Each row is followed by its class.
[ 33  31 -24  41   5  41 -62 -32 -70  16   6 -21  19 -15   0 -18 -41  15
  44 -91  41 -70  14  46   0 -23  -5   1  16 -45 -53 -16   8  42  15 -53
  17] -> T
[-10 -33   1 -10  24   1 -15 -16  21 -22  -2   0   3  -1  -1  -7  -8  -9
 -10  42 -18  23 -20 -38 -21   7  -6  11 -33   9  28  30  25  -2 -24  18
  -1] -> Z
[  4 -25  35 -12  -3  19   3  -1  20  -3  -7   3  32  -2 -16  -1  11  -4
  -2   9 -13  -4 -11  -7 -23  15  14  24 -40  18  17   4  -5 -16 -26  30
  -6] -> S
[ -2  50   0  11 -26  20 -15 -22 -73  55  11   3  21 -28  10 -46  -8  -2
  77 -88  36 -90  38  34  21 -25  15 -17  38 -21 -32 -43 -36  51  22 -58
  20] -> L
[-58  53 -30  -8  37 -43 -41   8 -66 -37   8  24  -6  21  65  -2   1  39
  25 -18  -1  84  -9 -16 -20   3  23  -9  -9 -13  13  74   9   7  23  11
   4] -> U
[ 39  22   9   5 -38  26  -2   9   2  32   4 -12   9  -5  -1 -21 -19  11
  -4 -24  12 -41 -12  50  -1  14 -10  -4   3   0 -59 -50 -29  11 -39 -43
  -3] -> S
[-24   1  20  11   1  -4  19   2 -40  -4  15  11   0 -34  18   6  31  -9
  55 -21   4  21   5  -7   5 -22  16 -25  22   2   0 -12 -16  22  29  10
  24] -> J
[-77   4 -16  -5  56 -36 -36  -3 -86 -13   9  19  24 -18  46  15   9  35
  68 -59   9  29 -10 -54   2 -39  44 -25  19  -9  42  40  -2  25  59  19
  10] -> E
[ 15  37  -5  20   0  -7   8   2  -8   0  20 -11 -52  -6  -9  -6 -14  -5
   8   3   4  32 -19   9  18   4 -21 -32  10  -7 -19 -14  -1  20  -4 -38
  -5] -> Z
[-25  30 -23  29  36 -36 -46   6 -63 -16  -6  14  -7   6  39 -13 -14  31
  12 -46  15  34 -12  -7 -21 -23 -12 -19   4 -17  16  62  -1  38  20 -18
  -1] -> G
[ 20  -2  -7  -7 -17   3  22  -1  75 -33   0   3 -13  27 -15 -12 -10  -7
 -74  63 -14  39 -25  11   8  31 -25  12 -21  18   4   4  17 -32 -48   3
 -36] -> K
[ 40  23 -31  29   1 -15  32  13  20  29  31 -27 -73  -5   7  -9  -5  11
 -18   3   9  56 -30  44  85  41  13 -36  22  -4 -80 -54 -33  -6  22 -64
 -23] -> T
[ 12 -43  15 -12 -35  32  58   2  42  27  17 -16   6 -22 -37  21  10 -28
  23   9   3 -45  26  -1  33  -2  20   9  16  12 -33 -87 -15 -10 -19  23
 -21] -> Y
[ 44   1  -3  18 -13  20   0  -6   1 -11   6  -1  -3 -10   3 -23  -2   1
  -4 -14   8 -17  -3  35   4   1 -12  -3  11  -2 -37 -15 -18  -2 -17 -28
  16] -> J
[  8 -13   9  19   5  49  -7 -24 -45  44   8 -13  26 -34 -11  -4  15 -21
  60 -44  18 -47  31   4  19 -35  31  -2   8  -9 -13 -24 -10  29  30  -8
  15] -> T
[  8  27 -24   6  -5  -5  -7 -10  46 -56  -1   0 -10  40 -14 -18 -24   0
 -69  34  -9  46 -33   5  -6  37 -34  14 -14   6  24  36  34 -19 -33  -5
 -33] -> K
[ 26  13  16  19 -15  41  14 -22  -8  29   2  -1  -9 -12 -13  -7  12 -25
   4   2   5 -13  29  27  11  -4   7 -13  27 -13 -19   7   2 -12  33   0
 -13] -> T
[-22 -37  14 -20 -10  10  33 -13  30  14  11  -3   5 -17 -30  12  16 -31
  19  42 -20  11  -2 -40   9   4  15   3 -20  26  14 -32  -2   5  -5  25
  -3] -> Z
[ 20  31 -25  -3 -26 -36  59  17  67  33  33  -8 -51  -5  -1 -11   8   2
 -32  20   3  15 -18  35  62  49  -7 -15  10  11 -68 -90 -40 -15 -17 -51
 -37] -> L
[-44   3   1  -2  30 -34  -3   9 -64   6 -11   0  -6 -29  54 -17  13  15
  68 -38  -1  44 -11 -36  -6 -22  26 -41   2 -12   7   4  -1  42  38  -2
  13] -> V
[ 10 -14 -64 -14  10 -56   3  24  58 -12  -2 -29 -20   9  28 -29 -34  37
 -25  21 -19  47 -56  -7  -2  63  -8   3 -41  10 -51 -54  -9 -11 -48 -34
 -41] -> V
[-12 -33 -25 -25  10 -12 -26  -5  64 -79  -9  12  26  40 -15  33 -20 -11
 -67  35 -19  50 -24 -42 -35  33  -2  77 -49  17  49  56  63 -49 -72  55
 -26] -> Y
[-16  77  13  28  10   5 -61  -9 -86 -22  -6  10  21   7  15  -9 -19  20
  30 -95  26 -13 -13  19 -40 -16 -20 -12  12 -31  12  43  23  40  12 -18
  27] -> S
[-39   6 -45   4  27 -46 -49   7 -42  -8   1   4  21   6  45  -8 -26  38
   7 -33   2  30 -28 -18 -16 -11   8   6 -26   1   7  32 -17  48  -7 -26
  -1] -> G
[-62   4 -14 -12  32 -26 -33 -10 -56 -17 -20  -4  35 -14  38 -13   5   9
  59 -47 -12  12  -8 -56 -46 -20  15  -1 -28  -6  48  32  26  31  22  21
  15] -> V
[-32 -43  23 -27   4   4  29 -11  15   6   5   3  12 -18 -21  17  27 -32
  30  39 -25  22   1 -54  -2   0  21   0 -24  24  35 -10   6   3   6  45
  -2] -> Z
[ 13   9  26  -7 -31 -19  52  26  12  38  17  -3 -40 -17  11   6  18   3
   2  10  -7  17 -25  31  54  48   5 -53  31  13 -51 -69 -47  -6  12 -17
 -14] -> S
[-32  73 -52   5  46 -62 -61   6 -57 -43   6  -9  -1  37  76  -5 -28  59
  21 -61   2  69 -49 -16  14  16  -2 -20  11 -32   5  46   7  39  -2 -34
  -6] -> K
[ 68 -24  25  23 -65  74  59 -19  58  35   0  -5   3 -26 -47 -52   4 -41
  -9  36   7 -86  26  60   6  12 -15   5   9  24 -42 -65 -34 -27 -33 -15
   0] -> J
[ 35  48 -21  29 -21   9 -37   6 -75  22  18  -8   0 -23  38 -29 -28  23
  64 -71  26 -42   2  56   9 -18  -4 -31  35 -24 -68 -38 -45  54 -11 -79
  34] -> J
[-10  39 -16   3  -7  -4  14   6 -25   8  23  -1 -15   0  10   2   5  10
  32 -13   8  10  11  22  24   7  11 -17   2  -8 -47 -39 -25  13  18 -16
 -13] -> U
[-25  42 -24   8  26  21 -66  -7 -26 -13 -19   0  49  18  24   0 -26   6
  40 -48  24 -20  -2 -10 -40  -7   6   3   2 -14  17  38  15  18 -11 -13
  30] -> Q
[-38  31  16  23  18 -24  33   5 -76  29  -6  -5 -27 -44  48 -22  30   5
  90 -60   8  13   8 -15  30 -22  21 -81  46 -19   4 -19 -20  36  87  -1
   7] -> V
[   5  -17  -57  -33  -25  -33   24   30   46    1   38  -39    9    7
    0    0  -45   19   16   -9   -4   12  -35   12   55   47   26   21
    3   15  -75 -114  -42   10  -57  -45  -42] -> Y
[ 49 -27 -11   2 -33  43 -14 -18  45   9 -18  -6  33  22 -41 -46 -29  -3
 -40  20  -4 -70  19  31 -26  16 -24  39 -34  15 -11   2 -28 -23 -49 -11
 -27] -> G
[-59 -46  -6 -26  28  -5  10 -10   5   2   3  10  47 -15   7   2  18   2
  27  10 -10   1  -3 -55  -3 -16  46  15 -13  23  44   5 -10 -13  13  51
 -15] -> E
[  1  -5  34   0  -6 -10  37  21  27  14  10   3 -20  -1  -1   9  29  -7
  -3  19  -7  39 -24   2  33  29   7 -23   3  20  -4 -28 -21 -20   4   6
 -13] -> S
[  9  66 -50  20  34  -3 -66  10  15 -47  -9 -15  -4  45  15 -10 -54  26
 -24 -27  25  31 -33  14 -34  32 -23   2 -10 -24 -23  33  22  -3 -43 -44
   7] -> Q
[ 27  43  -1  26   8  11  21  19  28  15 -10   0 -50   7  19  -7   1  -3
 -11  10  25  18  -7  32  26  24  -6 -58  40  -7 -39  -6 -11 -23   6 -30
   3] -> Q
[ 30 -21  14   8  -6  60   3 -21  30  -8 -12   8  20  -2 -52 -28 -12 -23
 -41  26   9 -52  13  11 -38 -25  -7  27 -34   8  14  17  19 -29 -34  12
 -18] -> E
[ 57  40   2  49 -26  23  56  -8  27  38  13 -14 -73  -5 -27  -4  10 -24
 -25   2  20  -6   1  61  65  30 -20 -40  41 -12 -64 -49  -1 -23  37 -36
 -26] -> T
[-77 -28   1 -38  14 -22   8 -12   4 -18  -1  18  46   3  18  14  31  -2
  34  21 -28  42 -12 -68  -1   4  27  13 -10  27  73  24  12   5   8  59
 -10] -> K
[-35 -24 -14 -10  17 -62  47  21  32   4   6   8 -42   7  30 -13  26  19
 -26  42 -23  92 -26 -26  42  39  18 -29  14  29  12  21 -40 -27  34  25
 -34] -> G
[ 13 -10  -1  19  -6  17  -4 -13  26 -10 -10   3  11  13 -37 -12  -7  -8
 -26   5   4 -28   8   8 -23  -7 -31  22 -28   8  15  13   0  -9 -15   5
 -22] -> G
[-11 -27 -17 -21   4 -14   5  -5  31 -14 -12 -19  18  -6  -6 -11  -5   5
  10   5 -20  14 -19 -30 -23  19   4  23 -51   9  -4 -36   6   0 -29  11
 -13] -> V
[ 27 -60  13 -16 -19 -11 106  24  98   2  13  -9 -55 -12 -18  12  18 -24
 -56  85 -22  44 -16   0  54  50  24 -13   2  29 -34 -47  -6 -55 -13  34
 -55] -> Y
[-34  17 -10   0  -3 -11  31   9 -23   9  19   5 -19  -3  22  -5  15   5
  38   6   5  33   0   3  25  15  22 -20  16   7 -16 -13 -13  -3  36  10
 -10] -> U
[-52  -6 -19 -30  28 -44 -22  -5  26 -38   1  31  22  10  15   2  10  -5
 -40  27 -18  56 -20 -47 -53   2   3  50 -61  15  43  52  48  -5 -34  23
 -10] -> L
[ 18 -21  27   1 -17  54 -13 -18   1 -16 -14  14  45 -13  -5 -29   9 -25
   2  12  -2 -40  25  13 -46 -15   2  23 -22  11  17  27  -4 -13 -33  23
  23] -> J
[-44  14 -14 -28 -14 -34  15  -1 -11  29  26   5  12 -20   8   1  13   5
  55 -26  -1  -2   9 -13  11  -2  21  12   3   6 -17 -53 -23  19   5 -17
 -10] -> L
[-41  15 -28  11  28 -57  -7  10 -24   0   4   5 -12   9  34  -6   3  24
  14 -21  -4  36 -24 -20  12   8  -4 -25   8   3  15  21 -19  21  32  -5
 -18] -> G
[-49  -2  14  -7  24 -13  -9 -24 -33   8  -4  30  23 -24  21  -3  32  -1
  42 -35   9 -19  20 -36 -22 -27  15   8   0  -9  31  27  25  13  27  29
  16] -> L
[  3  -7  28   9 -21  28  13  -5 -45  18   2  14  18 -36  20 -24  21 -17
  56 -19   6 -21  25  15   1 -23  26 -20  29   5  -2  -1 -33  12  15   6
  30] -> J
[-34   9 -18  -8  32 -37  13  18 -11 -19  19  14 -26   8  35   9  24  17
  11  27 -10  95 -16 -21  21  21  33  -9 -21  11   0  22  -8  -6  16  16
 -14] -> U
[  6  -8  15   9  -1   4  36  -4  11  20  10  -2 -41 -19   2   2  16 -20
   8  33  -5  19  -8 -12  41  14   1 -43  21   8  -4 -17  -9  -1  22   0
  -3] -> Z
[-45  -7 -20  -8  11 -26   5   0 -52  56  31 -11   2 -41  49  22  18  14
  75 -32   2  30  -1 -15  53 -12  58 -29  32  -5 -43 -54 -39  46  53 -16
   8] -> T
[ -39   37   -7   14   37  -37  -34    8 -110    7   11    3  -38  -22
   70    7    1    7   60  -45   10   73  -24  -35   35  -16   24  -63
   41  -18    8   37   -4   75   40  -38   36] -> Z
[ 18  15  -7  11   7   7 -22  -6   9 -43 -29  -7 -15  10  -1 -40 -26   0
 -42   0   2  19 -16   6 -61  -2 -33  13 -47 -13   0  36  48  -7 -37  -9
  -4] -> V
[ 57  55 -15  40   1  34   4  16  -1  43   4 -32 -49   2  13 -32 -24  14
  27 -35  44 -24   7  53  53  27   1 -70  62 -29 -95 -60 -52  11   6 -82
   9] -> Q
[ 11  12  16  31   7  13 -15 -11 -40  -4 -20  18 -10   3   1 -30   1   2
  -4 -20  11 -15  20  13 -19 -17 -17 -19  10  -9  26  68  -3   3  24   5
  -4] -> G
[ 42  -7   7  17 -14  53 -10 -17 -29  31 -18 -30  23 -28 -11 -54 -16  -2
  52 -49  16 -81  29  20  -6 -23   4  -8 -11 -15 -34 -51 -27  26  -9 -39
   9] -> V
[-26  36 -41   2  31 -42   3  28  36  -5   1  -6 -24  24  42   4 -13  20
  11   9   5  72 -43 -10  22  54  14 -33  19   4 -19  -3 -13 -16  -1 -18
  -9] -> Q
[ 37 -11  21  11  -9  65  19 -14  58  29 -22  -7  11  -4 -19  -7   8 -26
   6  16  19 -73  30  22   9  15  -1 -16  20   1 -23 -31 -15 -43 -12  15
   7] -> Q
[  4 -17   8  -1  -9  17   5 -14  12 -25  -2  13  28 -11 -10 -22  10 -19
   2  13 -14  -6  -1   0 -33   1   0  21 -21  18  23  19   1  -9 -18  20
   9] -> J
[-34  -6  34   3  28  -7  23 -16   3  -8  -3  38 -18 -16  -5  -3  52 -20
   2  15  -1  29  18 -35 -15 -12   8   0 -12   6  53  52  31 -19  36  39
  -1] -> L
[  9  -4  25   6 -17  49  12 -30  34 -35 -22  12  21  19 -34 -15   6 -27
 -41  29  -3 -21   9  -1 -25   3 -26  19  -9   8  50  47  44 -27 -15  40
 -15] -> K
[-67 -43  53 -15  23  33  35 -21   5   8 -38   9  44 -33   7 -16  65 -39
  48  22 -21 -24  36 -69 -44 -26  21 -16 -22  14  75  17  17  -8  38  89
   4] -> V
[-57 -29  21 -39   8 -23  17 -13   7  12   0  39  25 -25  16   4  42 -15
  17  20 -17  13  12 -44 -22 -14  32  21 -27  18  36  14  12  -1   6  46
   5] -> L
[ 25 -16 -32   1 -10   3  12 -11  44   7  17 -25  -5   5 -24  -5 -15 -10
 -21  20 -10  16 -20  15  21  40   5  26 -19   8 -35 -33   3 -16 -11 -18
 -35] -> T
[-13  -9  36   8  13  43  33  -7  39   3 -27  19   5  -3 -10   4  33 -34
  14  33   8  -7  20 -17 -15   9   5 -25  28  11  40  35  19 -46  29  54
   6] -> Q
[ -8  24  -8   2   6   6  -2   6 -19 -10   6  15  -5   7  19  -7   6   2
   0  13   6  26   8  11 -22 -10   4   4 -18  -2 -14  23  14   0  -8   5
  -8] -> U
[ -7  -3  -5  14  19   9   5  11 -51  26  18 -10   1 -24   2 -22  -5   8
  64 -39  21 -14   4  -5  40 -20  39 -34  26  -2  -8 -31 -45  19  28 -27
 -14] -> E
[-15  13   0   9   8  22 -31 -20 -40   3   6  -5  18 -12   1 -10 -13 -20
  34 -17   4  -8  -1 -23 -12 -23   3  -3  -3  -2  28  18   7  45  -9 -10
  22] -> Z
[-27  25 -13  23  21 -16 -40 -10 -50 -20  -8  11  21   3   5  -9 -16  20
  22 -52  12  -9   4  -4 -36 -27 -16   4 -14 -13  28  45   2  30  14   1
  -6] -> G
[-17  22 -55  -4  22 -52 -30  28 -21 -33  23  -8 -13   9  48  15 -42  36
   1 -31   6  72 -40 -11   6   9  21   9   0 -12 -30   7  10  30 -35 -31
 -14] -> Y
[-21 -35   8  -3  31 -32  56  -4  54 -10  11   9 -53 -12   2  31  46 -10
 -36  63 -24  84 -24 -22  32  39   8 -22   1  13   5  10  25 -49  55  53
 -32] -> T
[ 33  13 -16  11 -17  26 -13 -14  46  -5  11 -19 -11  13 -43 -15 -36 -20
 -33  29   1 -12 -14  10  -9  15 -29  19 -39   3 -27 -33   9   7 -63 -35
  -5] -> Z
[-62  45 -35  -2  54 -65 -52  -3 -72 -33  13   6 -18   6  63  23  -2  33
  20 -41 -12 106 -32 -31   0   9  32 -16  -4 -25  15  76  24  21  53   7
   5] -> T
